Each row is followed by its class.
[ 13  -2  16 -12 -51 -15  11   7  -7  -3 -20  10  10 -10  -1   6  14  13
  -5 -21 -21  -7   5 -13  11   6   0   4  -2 -10  27  -5  15  11   6   8
 -15  -8 -17 -19 -34  -3 -11 -10  17  -3  -6  -3   8   0  -5   7   9   6
  36 -19  30 -12  15  10   1  -3  55   6 -10  11  -8  -3  17  12 -15 -11
  -1  13 -21  30  53  -9   2   7  -7 -34  -7 -25   2 -20 -14  53   8 -13
   8  16 -15]
Rik
[  6   0   6  -2 -24   4   7   1 -10  -5  -2  11   1  -2 -31   6   5   9
  -2 -20 -21  -6   0  -4   9   4  -5   7  -3  16  15   7   5  14  15  -6
 -18  -4  -6 -22   2  18   3  -4 -17  -2  -2   0  10  -1   2   3   3  -3
  11   2   9 -28  20   8   4  -2  16   1  -6   7  -4  -3  25   9  -5  -8
   4  23  -3  11  30  -6  10   8  -2 -25  -8 -19  -7 -20 -33  11   1  11
   3  -8  -6]
risi
[ 15  -1  15 -13 -33 -17   7   5  -5  -4 -20   9  -5  -9  -6   7   6   5
  -9 -15 -20  -3   4  -9  12   6   7   3  -6 -20  20  -2   9   3  16   0
 -15  -3 -13 -18 -35  -2  -8  -8 -10  -1  -5  -3  -5  -2 -14   0  12   5
  18 -19  21 -12  14   6   8  -4  34   6  -9   3 -16   1  31  24 -10  -8
   5  20  -3  32  39  -3  -1   6  -5 -25  -7 -24  13  -9 -14  36  14   5
   2   6 -15]
Rik
[  4   0   7   2 -34  -5  -3   3   4  -1 -11   2  21   0  13 -10  11  -6
  -2   3   7   3  -1  -6   3  -1  -3   3   2 -10  17  -3  -2  12 -19   7
  -1  -2 -13  -7 -25  -1   5  -1  24  -9   3  -6  -9   0  -7  -6  -7   4
  30 -16  25   2   4  -4  10  -3   7  -2   3  11   0  -2  -2  10   3   6
 -16 -10 -14  14  25  -6  -7  -3  -3 -13   3  -4 -15  -9  15  42 -47 -28
   2   1  -3]
meti
[ -3  -3   8   3 -21   0   0   1   5   3  -9  -5  30   1  28  -8  15   1
   4   3  11   3   3  -8   4  -7  -2   0   3  -9   8  -8  -5  14 -26  13
   7   0  -7   2 -19 -10   2   0  47  -5   1  -5  -3   5   9  -4 -10   5
  21 -13  18  19  -7  -3  -1   2   8  -4   3   8   7  -2 -28  -6   2  -3
 -15 -22 -22   0  17  -3  -7  -3  -6  -4   5  10  -7  -2  25  32 -34 -40
   3  13   0]
meti
[ -3  -6   8  12 -35   6   0   1   9   3 -18 -10  65  16  44 -15  28  -5
   5  13  25   9  -1 -17   8 -14  -8  -4   6 -19  14 -19  -1  25 -51  23
   5  -4 -17  -9 -34  -5  22   6  66 -11   4  -9 -19   3  16 -15 -21   5
  22 -24  37  24 -21  -6  11  -6 -18  -5   5  15  14  -3 -46   5  11  15
 -30 -35 -26  -5  24  -6 -15  -3 -12  -5   6  18 -20   1  40  58 -90 -68
  -5  -2   1]
meti
[  3   0  15  -7 -30  -1  14   6 -13   1  -6  11   4  -3 -23   7   1  11
  -1 -24 -20  -4   0  -5  16   3  -2   3  -5  19  18   1   7   2  15   2
 -19  -2  -7  -8   4  13  -3   2 -14   8  -5   2  22  -5   5  11   6  -3
  23  -4  13 -27  13   9 -12  -6  28   3 -16   4  -2  -7  21   5 -12  -7
   4  19  -3  11  21  -5  12  11  -4 -33  -9 -29   4 -13 -25  13  32  -2
   8  -7 -10]
risi
[  6   0   7  -8 -29  -1   7   3 -10  -2   0  14 -14  -7 -33   3  -4   7
  -2 -17 -23  -6   2  -3   6  11  -1  11  -3  17  14   5   7   6  19  -7
 -22  -4  -3 -14   1  15   0  -6 -22   0  -1   2  15  -2  -7   1   3  -1
  18   1   7 -25  23   5   1  -2  24   0 -11   7  -8   3  32  11  -1 -14
   7  22  -3  14  27  -8   8   5   2 -25  -9 -25  -6 -23 -36   9   9  20
   6   0  -7]
risi
[  7  -4  20  -9 -27 -10  25   3 -11  -2 -23   5  39   1  -5  18  25  12
  -6 -29 -29  -7   2 -21  18   3  -7  -3  -5 -15  19  -5  21  25  20  10
 -25  -9 -22 -39 -22   3  -3 -14  10   4  -9   0   5  -2  26   2  12   1
  -6  -7  19 -14   5  19   3  -1  38  -2 -10   7   2 -15   0  20  -8  -2
  12  20 -19  13  50   0  10  14 -14 -25 -13 -11  18 -21 -29  33  16  -2
   2   3 -16]
risi
[ 30   3  20  -4 -61 -35 -15  15  25  -3 -42   3   8 -13  46 -21  12  -5
 -12  38  16  12  11 -10 -12  -2  20   1  -4 -52  38  -9  -6   4 -36  10
  -1   0 -23  -3 -90 -22  -6   4  23 -17   0 -12 -50  -1 -56 -24  -5  19
  63 -60  58  16   4 -10  33  -5  10   7   2  13 -30   1  38  46  -2   5
 -35 -19  -7  58  36  -4 -34 -13  -2 -19  11 -23  -1   3  47  93 -82 -44
  -3   1 -13]
meti
[ -3   0   2  12 -42   6 -11   0   5   1  -6  -6  43  -1  33 -20  16  -3
   6   7  21   4   1  -7   1  -9  -9   9   9  -1  14  -8  -3  26 -50  19
  14  -9  -9  -1 -20  -2  14   0  68 -21   7  -6  -7   6   1 -10 -28   6
  41 -15  28  20  -4  -9   8  -4  -3  -4   7  16   6  -5 -36  -9  11  10
 -27 -34 -30  -1  27 -11 -12  -7  -6  -8  13  15 -32  -9  48  54 -92 -59
   1   8   6]
meti
[  6   0   0   1 -28   1 -10  -1  -4  -6  -2  12  -9  -9 -27  -3   0   5
  -9 -13 -19  -5   1   2   0   5  -5  15   0   9  11   6  -1  16  -5  -4
  -8  -6  -3 -24  -7  13   2  -8  -8 -11   1  -2   0   0 -13  -4  -3  -3
  18   2   8 -19  27   2  18  -2  15  -2   0  10  -8   1  26  12   4  -3
   2  16  -7  19  38 -11   5  -2   0 -19  -3 -14 -16 -23 -24  19 -30  13
   2   0   1]
Rik
[  1  -2   5   1 -32   1  -5   0   4  -2  -8   4  23  -2  10  -8  11   3
   1  -4   5   2   1  -5   0  -3  -5   7   3  -5  12  -4   0  18 -21   0
   3  -5 -10 -13 -20   0   5  -3  33 -12  -1  -5  -7   3  -2  -5 -11   2
  24 -10  20   5   4  -1  10  -1   5  -2   3  12   3  -3 -10   3   6   4
 -12 -12 -19   7  30  -8  -8  -8  -4 -11   2   2 -18 -13   9  38 -54 -29
   0   7   2]
meti
[ -1  -6  17   0 -24  -1  12   1  -1   3 -16  -7  47   7  27   2  25   2
   1  -5   3  -1   3 -15  13  -8  -7  -5   1 -17  10 -10  10  20 -19  17
  -2  -6 -15 -15 -23  -6   7  -4  49  -4  -1  -5  -2   3  25  -3  -6   5
   8 -13  24  13 -12   5   1  -2   8  -5   0   9  11  -5 -37   1   0   7
  -9 -14 -26  -4  28  -3  -3   6 -12  -7   0  10   0  -6  15  39 -30 -45
   1   6  -5]
meti
[ -4   7   5   0 -24   5  10   0  -5  -1  -8   2  27   4   2   3  15   6
   0 -20 -11  -3   2  -9   9  -2  -9   2   1   1  12  -4   9  20  -1   8
  -5  -8 -13 -20  -3   6   6  -9  23  -2  -1  -3   9   1  19   2  -2  -2
   4  -1  11  -5   5   6  -1   2  18  -3  -3   9   9  -5 -15  -1  -1   1
   2  -1 -19  -3  34  -5   9   7  -6 -18  -5   1  -7 -13 -12  22 -10 -12
   4   6  -4]
risi
[ 15   2   7   1 -37  -5  -6  -2  -2 -11 -10  21 -17  -9 -39  -1 -13   7
 -11  -5 -23  -5   0  -1  -1  10   2  16  -2  -1  23  11  -5  21  15 -16
 -23  -3  -7 -36 -20  21   8  -4 -42 -10   3  -3 -16  -4 -28 -12   0  -3
  20 -10  16 -33  30   0  32  -6  -1   2  -5  11 -19   2  58  43   4  -6
  -1  30  10  38  40  -7  -2  -5   1 -29  -5 -31 -15 -25 -37  25 -40  30
  -1 -23  -7]
Rik
[ -5  -3   7   8 -36  -1   0   2   4   2 -10  -8  46   6  31 -11  21   0
   4  -3  14   4   1 -11   9  -9  -8   1   5  -6  12 -10   6  18 -37  20
   8  -7 -11  -5 -21  -3   8  -4  62 -12   3  -7  -1   5  15  -5 -13   6
  32 -13  27  15  -7  -3   0   1   8  -3   2   9  11  -7 -35  -7   4   9
 -17 -28 -30  -5  29 -10  -6   1  -8 -10   5  11 -20 -10  25  47 -57 -53
   4  11   0]
meti
[ 16  -2  13 -16 -34 -23  10  11  -6   1 -19  11  -9 -12  -5   8   3   7
  -6 -11 -21  -4   5  -7  10  12  10  -3 -10  -7  21  -3  11  -8  18   1
 -22  -1 -15  -5 -30  -2 -15  -3 -16   7  -8   2   7  -2 -14   8  17   6
  31 -20  19 -16  12   9  -5   0  48   9 -17   0 -15  -1  35  17 -18 -16
   0  19  -2  34  32   3   2   2  -7 -28 -12 -36  19  -9 -15  34  41   0
   7   8 -19]
Rik
[ 15  -4  16 -16 -30 -20  16   5  -3  -1 -29   4   8  -8   4   8  16   6
  -9 -10 -21  -4   5 -15   9  15   5  -2  -7 -30  21  -8  17  13  15   3
 -14  -6 -18 -22 -42 -14  -7 -13   9  -1  -7  -2  -8  -2  -3   1  13   8
  10 -20  21  -2   7  10  10   1  41   5  -6   3 -11  -1  17  23 -11  -5
   5  10 -14  30  44  -3  -2   5  -8 -16  -8 -15  18 -11 -10  47  18  -5
   2  13 -14]
Rik
[  9   0   5   3 -37  -9  -3   1   7  -4 -22   0  17 -11  15  -6  21  -2
  -9   6  -3   2   2 -10  -2  -3  -1   8   2 -32  18  -3   1  25 -16  -2
   0  -7 -14 -27 -48 -11   2 -13  35 -15   1  -7 -24   0 -15 -12  -6   7
  16 -20  26   9  13   0  29   0  16  -1   9  11  -9  -1   9  22   4   8
  -9  -8 -20  26  49  -9 -13  -8  -6  -8   3   1  -8 -15  10  57 -62 -19
   0  12  -2]
meti
[  3  -1  12  -6 -35  -7   4   6  -3   3 -11   2  20  -2  11  -3  10   3
   0 -10  -3  -2   4 -10  11   0   1  -1  -3   0  18  -6   8   6 -10  13
  -4  -6 -13  -1 -20  -1  -3  -2  27  -2  -3  -3   8   3   1   5  -1   5
  34 -16  23  -1   1   3  -7  -3  29   5  -8   9   0  -2   4   2  -9  -6
 -10  -5 -19  10  24  -4  -1   6  -6 -20  -3 -12  -2  -8   8  39  -6 -30
   4  10  -8]
meti
[ -1  -2   5   8 -32   5  -6   3   6   0  -7  -6  36   9  23 -13  17  -2
   3   5  17   4   2  -8   5  -7  -5   2   6  -5  12  -9  -3  17 -36  13
   7  -2  -9  -8 -19  -2  10   1  47 -12   6  -7 -11   2   6 -11 -15   3
  31 -14  26  14  -5  -5  10  -1  -8  -3   4  12  11  -5 -24   1   8   9
 -20 -22 -21   1  22  -5 -14  -4  -7  -8   8   7 -21  -8  27  46 -70 -44
   0  10   1]
meti
[  1   1  18 -10 -14  -6  27   6 -13   6 -13   3  24   6  -4  18  16  10
   0 -27 -21  -8   3 -17  21   2  -3  -8  -8   1  15  -7  18   4  17  10
 -19   0 -18 -11  -5   4  -2  -3   1  14  -9  -1  21  -2  31  12  14   0
  -1  -5  11 -15  -4  16 -16  -2  33   4 -16   1   4  -5  -5  -9 -18  -9
   7  15 -11   3  21  -3  13  18 -10 -22 -13 -17  20  -7 -20  13  54  -6
   1  -3 -16]
risi
[ -3   2   6  20 -60  18 -14   6   6  -3   6   6  41  19  -4 -26  -1   1
  13   8  27   4  -1   2   8  -6  -9  11   4  39  28   3 -20  13 -54  11
  -5   2  -5   2   2  31  26  24  14 -15  12  -8   0   4  -8 -14 -32  -6
  66 -15  43 -16   7 -15  11 -14 -42  -3  -6  21   9  -6   3   7  14   5
 -44 -15  -3   0   7 -14  -8  -5   1 -35   9 -17 -52 -10  21  39 -99 -50
   4 -39   1]
meti
[ 15   2  17 -17 -43 -23   7  14  -6  -1 -21  11 -18 -17  -6   4   5   9
  -9 -18 -25  -5  10  -3   8   8   7   3  -6 -11  24  -4  15  -3  18   5
  -9  -7 -13  -8 -36 -10 -18 -15   8   0  -9  -1  10   1 -24  12  15   9
  41 -20  21 -10  22  10  -5   1  70   8 -13   3 -17   1  33   8 -23 -18
   3  12 -18  36  46  -8   3   6  -5 -26 -11 -32  13 -20 -11  51  34  -2
  10  30 -16]
risi
[ -1  -4  15  -3 -29  -8   7   3   1   6 -18 -11  42  -1  44  -4  25   3
   2  -1   9   2   4 -16  11  -8  -3  -8   1 -23  10 -17  16  13 -28  22
   9  -5 -15  -1 -32 -17  -3 -10  67  -3  -3  -5  -3   4  16   1  -6  10
  23 -20  24  23 -17   2  -7   0  28   0   7   9   9  -6 -40  -7  -5   1
 -15 -27 -34   1  28  -2  -6   6 -11  -6   2  12   2   0  26  52 -23 -53
   3  26  -5]
meti
[ 12   1   8  -3 -32 -14  -3   5   8  -1 -21  -1  14  -6  24  -6  11  -1
  -4  10   4   6   2  -7  -1  -2   5  -1  -2 -25  17  -9   0   9 -17   9
   1  -3 -12  -4 -42 -12  -3  -5  26  -8   0  -6 -18   0 -14  -8  -2   6
  28 -25  27   4   0  -4  13  -1  14   1   1   8 -10  -1   5  17   1   6
 -16 -12 -14  22  25  -6 -14  -4  -4  -8   3 -13  -2   0  20  47 -37 -26
   0   8  -4]
meti
[ -3   0  -9  12 -31  17 -11  -7  -2  -8   8  12   3  -7 -34  -5   3   0
  -1 -14 -10  -4  -2   3  -4  -1  -9  25   9  17   6  11  -6  35  -5  -7
  -2  -5   2 -34   3  17  14 -11   5 -21   4  -3  -1   1  -4  -6 -18  -6
   7  15   3 -16  30  -2  25  -4  -9  -8   8  16   3   0   8   8  13   5
   2  10 -12   4  42 -15   2  -6  -1 -15   3   2 -42 -28 -27  14 -73  10
   3  -2   8]
meti
[ 14   0  13  -7 -26 -15  10   6  -5   0 -20   7   4  -4  -7   9  10   7
  -9 -10 -17  -3   2 -13   4   5   2  -1 -11 -16  20  -2  11  11  14   1
 -18  -2 -15 -19 -30  -2  -3  -6  -7   3  -5  -1  -4  -2  -4  -1  10   3
   9 -14  19 -12  10  12   7   0  30   3  -9   4 -11  -1  22  23  -9  -5
   2  13  -5  25  33  -1   1   5  -6 -18  -9 -20  14 -12 -15  30  13   3
   3  -3 -13]
Rik
